[[133 110 126 136 146 114 115 147 103 132 154]
 [119 151 137 120 136 124 132 127 144 136 113]
 [114 134 139 117 117 137 103 131 132 156 155]
 [157 137 110 133 127 111 135 122 149 112 137]
 [137 152 125 137 124 133 144 122 142 106 124]
 [143 113 116 145 117 109 124 108 116 132 133]
 [109 131 128 128 133 134 122 109 108 154 143]]
->
[[137 152 125 137 124 133 144 122 142 106 124]
 [119 151 137 120 136 124 132 127 144 136 113]
 [157 137 110 133 127 111 135 122 149 112 137]
 [114 134 139 117 117 137 103 131 132 156 155]
 [109 131 128 128 133 134 122 109 108 154 143]
 [143 113 116 145 117 109 124 108 116 132 133]
 [133 110 126 136 146 114 115 147 103 132 154]]

[[132 153 126  99 141 144 140]
 [126 144 128 139 138 145 123]
 [135 149 113 139 146 125 115]
 [156 120 140 119 137 135 116]
 [136 129 114 127 119 133 113]
 [111 106 135 142 114 152 115]
 [127 122 112 126 101 117 121]
 [118 135 116 133 135 109 123]
 [140 138 143 126 153 124 134]
 [149 137 120 136 133 136 128]
 [122 133 128 124 130 116 130]]
->
[[132 153 126  99 141 144 140]
 [135 149 113 139 146 125 115]
 [126 144 128 139 138 145 123]
 [140 138 143 126 153 124 134]
 [149 137 120 136 133 136 128]
 [118 135 116 133 135 109 123]
 [122 133 128 124 130 116 130]
 [136 129 114 127 119 133 113]
 [127 122 112 126 101 117 121]
 [156 120 140 119 137 135 116]
 [111 106 135 142 114 152 115]]

[[129 138 148 133 126 154 133 135 115 120 115 143]
 [126 106 114 125 131 108 131 132 136 132 117 109]
 [132 108 131 129 131 129 138 133 128 121 100 124]
 [125 140 147 127 132 151 135 129 109 121 120 136]
 [149 114 136 123 120 127 126 136 145 130 121 140]
 [124 115 111 119 137 104 127 124 134 136 135 109]
 [147 118 132 114 130 121 127 128 143 128 137 135]
 [151 131 147 120 124 141 128 133 137 121 135 150]]
->
[[125 140 147 127 132 151 135 129 109 121 120 136]
 [129 138 148 133 126 154 133 135 115 120 115 143]
 [151 131 147 120 124 141 128 133 137 121 135 150]
 [147 118 132 114 130 121 127 128 143 128 137 135]
 [124 115 111 119 137 104 127 124 134 136 135 109]
 [149 114 136 123 120 127 126 136 145 130 121 140]
 [132 108 131 129 131 129 138 133 128 121 100 124]
 [126 106 114 125 131 108 131 132 136 132 117 109]]

[[137 132 143 133 147]
 [129 124 130 137 125]
 [134 120 130 131 126]
 [122 123 106 131 123]
 [124 121 127 132 122]
 [121 130 118 122 141]]
->
[[137 132 143 133 147]
 [121 130 118 122 141]
 [129 124 130 137 125]
 [122 123 106 131 123]
 [124 121 127 132 122]
 [134 120 130 131 126]]

[[112 148]
 [104 135]
 [112 109]
 [104 121]
 [139 106]
 [150 116]
 [125 103]
 [126 153]]
->
[[126 153]
 [112 148]
 [104 135]
 [104 121]
 [150 116]
 [112 109]
 [139 106]
 [125 103]]

[[150 129 145 114 145]
 [146 130 138 128 128]
 [153 119 136 130 143]
 [145 115 149 130 144]]
->
[[146 130 138 128 128]
 [150 129 145 114 145]
 [153 119 136 130 143]
 [145 115 149 130 144]]

[[125 123 122 126 151 124 120 110 131 151 134]
 [119 122 124 120 125 123 126 141 122 128 141]
 [123 129 127 122 134 129 134 123 121 137 125]
 [128 131 132 127 104 131 138 141 116 105 123]]
->
[[128 131 132 127 104 131 138 141 116 105 123]
 [123 129 127 122 134 129 134 123 121 137 125]
 [125 123 122 126 151 124 120 110 131 151 134]
 [119 122 124 120 125 123 126 141 122 128 141]]
---
[[116 153 140 149]
 [158 102 115 139]]
->
[[158 102 115 139]]

[[132 120 107]
 [124 144 129]
 [127 132 128]
 [132 118 108]
 [127 133 126]
 [133 113 112]
 [135 107 105]
 [126 138 126]
 [134 108 109]]
->
[[124 144 129]
 [132 118 108]
 [133 113 112]
 [126 138 126]]

[[121 103 131]
 [135 119 130]
 [128 122 135]
 [124 138 126]
 [121 125 124]
 [127 132 139]
 [129 125 135]
 [130 140 135]]
->
[[135 119 130]
 [124 138 126]
 [127 132 139]
 [130 140 135]]

[[122 121 117 133 113 150 117 133 134 128 147 133 124 122]
 [109 129 111 134 131 128 137 130 124 131 114 124 133 130]
 [140 120 137 138 129 114 120 129 130 136 132 129 121 121]
 [142 135 139 133 129 119 118 134 109 130 112 118 138 136]
 [131 136 132 126 131 115 139 131 124 126 111 123 133 131]
 [141 119 145 112 117 142 138 125 128 119 125 119 115 121]]
->
[[109 129 111 134 131 128 137 130 124 131 114 124 133 130]
 [142 135 139 133 129 119 118 134 109 130 112 118 138 136]
 [141 119 145 112 117 142 138 125 128 119 125 119 115 121]]

[[123 138 132 133 135 138 135 130 133 136 118 132]
 [113 134 129 111 135 135 105 125 126 107 117 125]]
->
[[113 134 129 111 135 135 105 125 126 107 117 125]]

[[126 145 111 128 133]
 [100 140 106 131 107]]
->
[[100 140 106 131 107]]

[[137 119 134 133 138 113 126 154 127 126 118 119]
 [127 120 133 140 120 130 143 133 127 111 125 134]
 [131 118 112 138 137 122 121 115 107 146 126 119]
 [129 119 129 137 123 121 121 139 148 118 145 146]
 [139 131 106 135 127 131 126 116 109 135 127 121]
 [127 131 119 133 114 122 114 130 112 141 124 114]
 [130 115 144 133 122 112 113 149 114 148 130 121]
 [129 124 120 113 137 128 120 122 122 140 104 121]]
->
[[127 120 133 140 120 130 143 133 127 111 125 134]
 [129 119 129 137 123 121 121 139 148 118 145 146]
 [127 131 119 133 114 122 114 130 112 141 124 114]
 [129 124 120 113 137 128 120 122 122 140 104 121]]

[[119 110 126 133 141 135 108 133 128 135 134 136 133]
 [133 125 124 129 112 124 120 103 119 120 113 126 126]
 [109 119 135 143 136 131 136 141 138 127 128 135 124]
 [127 123 125 116 135 119 122 139 150 133 142 123 139]
 [125 136 107 145 134 147 112 126 132 124 121 130 122]
 [125 122 119 137 130 125 134 125 141 139 135 129 119]
 [131 139 119 131 124 131 133 122 108 120 132 120 120]]
->
[[133 125 124 129 112 124 120 103 119 120 113 126 126]
 [127 123 125 116 135 119 122 139 150 133 142 123 139]
 [125 122 119 137 130 125 134 125 141 139 135 129 119]]
---
[[127 105 129]
 [138 145 142]]
->
[[138 145 142]
 [127 105 129]]

[[110 106 147]
 [141 151 147]
 [108 105 139]
 [150 100 150]]
->
[[141 151 147]
 [110 106 147]
 [108 105 139]
 [150 100 150]]

[[123 125 149 104 123 131 120 109 138 128]
 [123 128 151 114 124 119 142 126 148 133]]
->
[[123 128 151 114 124 119 142 126 148 133]
 [123 125 149 104 123 131 120 109 138 128]]

[[138 112 108 150 105 107 110 141 121 127 133 118 114 145]
 [142 116 119 134 125 128 131 123 134 135 136 121 121 134]]
->
[[142 116 119 134 125 128 131 123 134 135 136 121 121 134]
 [138 112 108 150 105 107 110 141 121 127 133 118 114 145]]

[[106 125 134 114 154]
 [100 143 134 126 125]
 [129 132 124 140 106]
 [124 137 128 132 117]]
->
[[100 143 134 126 125]
 [124 137 128 132 117]
 [129 132 124 140 106]
 [106 125 134 114 154]]

[[121 127 118 136 120 131 118 153 122 117 128 139]
 [135 137 121 140 125 139 128 123 134 123 111 144]
 [133 144 126 127 117 136 127 132 130 139 116 126]
 [115 119 131 134 139 125 133 135 121 116 136 133]
 [136 124 132 121 128 142 134 125 133 123 133 132]
 [126 103 124 137 144 125 147 126 122 107 149 129]
 [140 132 128 112 145 135 127 127 125 137 142 132]]
->
[[133 144 126 127 117 136 127 132 130 139 116 126]
 [135 137 121 140 125 139 128 123 134 123 111 144]
 [140 132 128 112 145 135 127 127 125 137 142 132]
 [121 127 118 136 120 131 118 153 122 117 128 139]
 [136 124 132 121 128 142 134 125 133 123 133 132]
 [115 119 131 134 139 125 133 135 121 116 136 133]
 [126 103 124 137 144 125 147 126 122 107 149 129]]

[[126 117 115 132 125]
 [134 130 122 116 119]
 [130 141 123 126 124]
 [124 150 122 112 127]
 [130 123 115 132 127]
 [118 127 123 124 119]
 [131 129 135 128 142]
 [115 132 130 135 121]
 [135 136 129 127 140]]
->
[[124 150 122 112 127]
 [130 141 123 126 124]
 [135 136 129 127 140]
 [115 132 130 135 121]
 [134 130 122 116 119]
 [131 129 135 128 142]
 [118 127 123 124 119]
 [130 123 115 132 127]
 [126 117 115 132 125]]
